Below are the code and all the weights of a small trained network. Each question names an input and a class and asks about switching units off, where a switched-off unit gives its printed mean instead of its output.

import numpy as np


def w(rows, s, z=0):
    codes = np.array(rows[::2]) - 128.0
    scale = np.full(codes.shape[1], s)
    scale[-1] = z or s
    return codes * scale


def f(y):
    return y / 2 * (1 + np.tanh(0.7978845608 * (y + 0.044715 * y**3)))


def log_softmax(a):
    a = a - a.max(-1, keepdims=True)
    return a - np.log(np.exp(a).sum(-1, keepdims=True))


def net(x, mask):
    res = np.array(x, float).reshape(1, 8) / 4 @ E
    y = f(res @ A[0][:, :-1].T + A[0][:, -1])
    res = res + np.where(mask, y, B[0][:, -1]) @ B[0][:, :-1]
    return log_softmax(res[-1] @ U[:, :-1].T + U[:, -1])


A, B = {}, {}
E = w([
[69,2,68,173,116,119,89,231],'x0',
[136,115,104,151,176,79,126,135],'x1',
[137,117,104,203,105,174,185,113],'x2',
[137,95,64,50,39,88,107,211],'x3',
[88,81,124,108,84,172,217,124],'x4',
[111,111,101,208,185,178,184,156],'x5',
[200,104,42,183,64,172,108,151],'x6',
[83,219,145,172,166,108,164,226],'x7',
],0.0078)
A[0] = w([
[143,152,144,145,80,131,147,78,119],'N1',
[75,111,151,143,164,128,148,119,54],'N2',
[128,160,144,82,168,81,40,116,41],'N3',
[106,134,111,171,121,172,122,250,24],'N4',
[132,141,154,103,148,106,79,112,46],'N5',
[170,133,106,203,154,70,139,98,2],'N6',
[137,114,133,141,123,115,141,158,98],'N7',
[150,188,126,100,135,127,160,121,34],'N8',
[132,181,128,109,137,125,163,110,21],'N9',
[153,68,110,114,93,165,117,85,56],'N10',
[128,121,139,117,42,152,139,66,21],'N11',
[137,162,153,108,140,97,107,89,103],'N12',
[88,99,123,57,65,73,112,205,39],'N13',
[135,111,99,199,119,123,110,162,104],'N14',
[118,125,121,105,109,101,117,154,65],'N15',
[150,77,112,98,101,169,114,115,87],'N16',
[98,112,139,121,178,153,151,126,43],'N17',
[100,102,132,87,105,103,130,174,31],'N18',
[130,78,97,111,112,103,136,156,95],'N19',
[88,111,151,134,167,141,150,123,58],'N20',
[140,170,129,114,129,121,151,118,55],'N21',
[88,113,144,133,168,137,152,123,48],'N22',
[183,84,74,170,154,132,102,118,28],'N23',
[134,72,96,98,147,160,106,171,96],'N24',
[123,150,147,106,146,109,66,114,56],'N25',
[129,109,124,129,91,134,135,92,71],'N26',
[125,152,119,150,119,165,131,189,52],'N27',
[141,168,118,89,145,124,138,107,99],'N28',
[115,129,121,117,128,134,114,131,106],'N29',
[66,124,170,161,167,111,170,93,70],'N30',
[112,118,140,108,129,148,130,137,73],'N31',
[138,196,130,93,169,128,184,120,52],'N32',
],0.016,0.0068)
B[0] = w([
[103,161,103,117,86,194,84,144,180],'N1',
[124,112,123,123,199,152,137,134,179],'N2',
[162,107,200,82,189,72,61,111,227],'N3',
[53,145,175,170,128,96,97,228,245],'N4',
[142,117,181,114,150,95,99,118,176],'N5',
[152,170,71,163,119,190,61,105,163],'N6',
[128,132,142,127,143,105,135,152,146],'N7',
[123,153,170,148,65,123,167,109,169],'N8',
[148,141,145,141,84,139,187,140,163],'N9',
[123,31,139,131,105,154,119,132,202],'N10',
[68,88,129,87,111,199,77,168,183],'N11',
[141,129,212,126,129,112,130,135,204],'N12',
[142,206,5,56,134,108,129,130,255],'N13',
[149,131,144,206,136,70,93,124,221],'N14',
[119,153,97,93,129,111,141,121,157],'N15',
[98,51,136,111,112,119,130,121,196],'N16',
[110,125,113,132,182,121,152,94,161],'N17',
[158,180,39,123,121,124,88,114,178],'N18',
[143,130,91,108,128,67,182,109,199],'N19',
[127,118,113,117,198,142,142,125,172],'N20',
[133,133,159,139,85,123,161,125,153],'N21',
[117,116,120,131,188,136,147,114,167],'N22',
[171,111,97,197,107,92,146,83,195],'N23',
[145,126,116,116,113,55,213,113,206],'N24',
[146,123,173,105,160,90,98,111,180],'N25',
[131,83,129,119,127,161,109,149,151],'N26',
[93,146,158,155,146,134,95,161,169],'N27',
[130,130,192,132,98,119,136,129,176],'N28',
[116,125,124,114,130,119,132,121,127],'N29',
[129,113,93,105,203,203,163,125,218],'N30',
[152,116,100,131,141,133,108,130,126],'N31',
[136,157,151,140,77,173,204,129,201],'N32',
],0.027,0.011)
U = w([
[51,181,136,194,166,81,85,238,120],'0',
[83,174,149,120,253,203,163,126,238],'1',
[69,74,135,61,89,206,61,142,87],'2',
[159,189,239,41,177,115,63,106,228],'3',
[177,184,118,201,125,161,24,92,34],'4',
[107,189,53,44,139,68,97,172,144],'5',
[123,57,101,130,116,72,128,126,2],'6',
[128,228,214,109,102,209,164,121,145],'7',
],0.0056,0.0014)

Each question gives the input, the list of numbers given to net, and the class t.
The units are the neurons (one row each of A and B). Each row of codes is followed by its name. A weight is (code - 128) times the scale printed after its matrix; where a second scale follows, it is the last column's (A, B and U).
mask holds one flag per neuron, in row order. A switched-off neuron (its flag False) gives its mean, the last column of its row in B, instead of its output. The means were averaged over made-up inputs and are rounded, as every weight is.
A unit's drop is (log p(t) with every unit on - log p(t) with that unit switched off) / (log p(t) with every unit on - log p(t) with every unit switched off).
The circuit of an input: a set's keep is (log p(t) with only the set's units on - log p(t) with every unit switched off) / (log p(t) with every unit on - log p(t) with every unit switched off). Starting from the 12 units with the biggest drops (on a tie, the unit counted first), units are removed one at a time, each time the one whose removal leaves the highest keep (on an exact tie, the one counted first), for as long as the keep stays at least 0.8.
units of the circuit, in order: the units of the circuit, biggest drop first
top k neurons: the k neurons with the biggest drops, biggest first
drop of u: that unit's drop, to one decimal
input [-6,-6,-1,-8,2,8,6,5], class 7: units of the circuit, in order : [N32]
input [-5,5,6,4,-8,1,-3,2], class 7: units of the circuit, in order : [N32 N8]
input [-3,5,2,-7,5,4,5,-5], class 4: top 2 neurons : [N23 N6]
input [3,0,8,5,-7,-7,7,3], class 0: top 3 neurons : [N4 N14 N27]
input [-5,5,4,3,4,0,4,1], class 7: top 2 neurons : [N10 N16]
input [1,0,3,1,7,7,-1,-5], class 6: top 2 neurons : [N24 N1]
input [0,4,6,-3,-6,-6,2,5], class 4: top 2 neurons : [N6 N4]
input [-8,4,6,-8,-2,7,4,8], class 7: top 2 neurons : [N32 N8]
input [-7,-7,6,-8,5,1,-3,2], class 7: top 3 neurons : [N32 N8 N9]
input [-2,-6,1,-1,8,-2,3,7], class 7: top 2 neurons : [N14 N32]
input [-7,8,5,-3,7,-1,4,-2], class 7: top 4 neurons : [N32 N16 N9 N8]
input [6,-8,3,2,7,1,-3,-1], class 5: drop of N13 : 0.2
input [6,-3,-7,-2,0,1,-2,3], class 5: drop of N13 : 0.3
input [2,0,-4,-5,6,-1,6,-6], class 2: drop of N11 : 0.3
input [-8,3,3,2,-1,5,-1,-8], class 2: top neuron : [N11]
input [6,5,0,6,0,4,-1,1], class 5: drop of N13 : 4.1
